Below are the code and all the weights of a small trained network. Each question names an input and a class and asks about switching units off, where a switched-off unit gives its printed mean instead of its output.

import numpy as np


def w(rows, s, z=0):
    codes = np.array(rows[::2]) - 128.0
    scale = np.full(codes.shape[1], s)
    scale[-1] = z or s
    return codes * scale


def f(y):
    return np.maximum(y, 0)


def log_softmax(a):
    a = a - a.max(-1, keepdims=True)
    return a - np.log(np.exp(a).sum(-1, keepdims=True))


def net(x, mask):
    res = np.array(x, float).reshape(1, 4) / 4 @ E
    y = f(res @ A[0][:, :-1].T + A[0][:, -1])
    res = res + np.where(mask, y, B[0][:, -1]) @ B[0][:, :-1]
    return log_softmax(res[-1] @ U[:, :-1].T + U[:, -1])


A, B = {}, {}
E = w([
[128,129,128,128,129,128],'x0',
[203,123,175,180,191,126],'x1',
[160,11,161,87,84,140],'x2',
[102,86,94,43,229,133],'x3',
],0.012)
A[0] = w([
[158,7,146,121,83,131,146],'n0',
[147,109,144,159,68,144,148],'n1',
[120,153,134,126,138,128,161],'n2',
[171,136,152,149,123,123,128],'n3',
[156,124,111,138,119,117,137],'n4',
[106,107,115,75,203,125,139],'n5',
[178,73,153,148,27,116,109],'n6',
[142,122,125,132,145,118,76],'n7',
[130,217,119,200,88,127,209],'n8',
[114,205,120,129,157,124,220],'n9',
[130,48,126,67,180,115,49],'n10',
[118,158,131,143,128,142,155],'n11',
[144,70,136,71,141,118,53],'n12',
[135,68,119,77,172,152,48],'n13',
[103,144,126,137,79,136,138],'n14',
[119,125,115,104,132,118,102],'n15',
[109,114,110,108,138,108,98],'n16',
[253,112,171,201,227,119,142],'n17',
[84,188,94,68,254,104,95],'n18',
[48,142,98,72,59,126,254],'n19',
[84,116,117,89,145,133,92],'n20',
[102,146,120,122,183,127,97],'n21',
],0.019,0.0079)
B[0] = w([
[90,111,168,64,2,136,225],'n0',
[153,84,92,161,111,131,184],'n1',
[140,122,111,145,149,112,155],'n2',
[183,93,120,78,128,81,161],'n3',
[142,111,125,121,129,110,141],'n4',
[134,207,112,58,160,203,214],'n5',
[180,76,84,154,99,177,210],'n6',
[112,143,132,130,116,147,134],'n7',
[68,144,173,106,170,27,243],'n8',
[164,104,98,177,225,100,214],'n9',
[74,189,156,123,169,84,207],'n10',
[118,129,140,130,149,111,160],'n11',
[96,156,157,114,156,85,180],'n12',
[95,169,156,115,169,75,190],'n13',
[73,150,134,191,117,171,172],'n14',
[162,120,129,102,129,106,146],'n15',
[172,117,133,95,131,104,152],'n16',
[194,229,167,207,82,117,242],'n17',
[179,89,83,148,69,220,249],'n18',
[46,48,89,89,183,150,244],'n19',
[206,106,142,71,138,88,170],'n20',
[145,116,119,133,110,167,170],'n21',
],0.049,0.021)
U = w([
[72,107,120,132,187,79,179],'0',
[103,37,92,122,48,163,93],'1',
[169,180,170,179,146,43,177],'2',
[205,116,147,166,1,126,175],'3',
[167,100,51,97,167,197,125],'4',
[83,131,151,36,137,120,3],'5',
[228,189,94,174,128,184,208],'6',
[130,221,205,120,86,103,88],'7',
],0.0088,0.0027)

Each question gives the input, the list of numbers given to net, and the class t.
The units are the neurons (one row each of A and B). Each row of codes is followed by its name. A weight is (code - 128) times the scale printed after its matrix; where a second scale follows, it is the last column's (A, B and U).
mask holds one flag per neuron, in row order. A switched-off neuron (its flag False) gives its mean, the last column of its row in B, instead of its output. The means were averaged over made-up inputs and are rounded, as every weight is.
A unit's drop is (log p(t) with every unit on - log p(t) with that unit switched off) / (log p(t) with every unit on - log p(t) with every unit switched off).
most important unit: the unit with the biggest drop
top k neurons: the k neurons with the biggest drops, biggest first
drop of u: that unit's drop, to one decimal
input [-7,-2,0,8], class 4: most important unit : n18
input [8,-4,0,-7], class 0: top 3 neurons : (n8, n18, n0)
input [-7,-8,7,0], class 1: top 2 neurons : (n6, n8)
input [-4,6,8,0], class 3: top 3 neurons : (n6, n8, n0)
input [5,-5,0,-5], class 0: top 2 neurons : (n18, n8)
input [1,-5,0,1], class 4: top 2 neurons : (n8, n0)
input [8,1,0,7], class 6: top 3 neurons : (n18, n19, n8)
input [-6,2,-6,-1], class 2: top 2 neurons : (n8, n19)
input [-3,-8,-5,1], class 4: top 2 neurons : (n18, n10)
input [-2,-7,0,-1], class 0: top 2 neurons : (n18, n0)
input [-6,-2,3,-8], class 1: drop of n11 : 0.0
input [6,3,8,-1], class 3: drop of n6 : 0.1
input [-5,5,-1,8], class 6: drop of n18 : 2.3
input [5,2,-6,-2], class 2: most important unit : n19
input [8,6,0,8], class 6: top 2 neurons : (n18, n8)
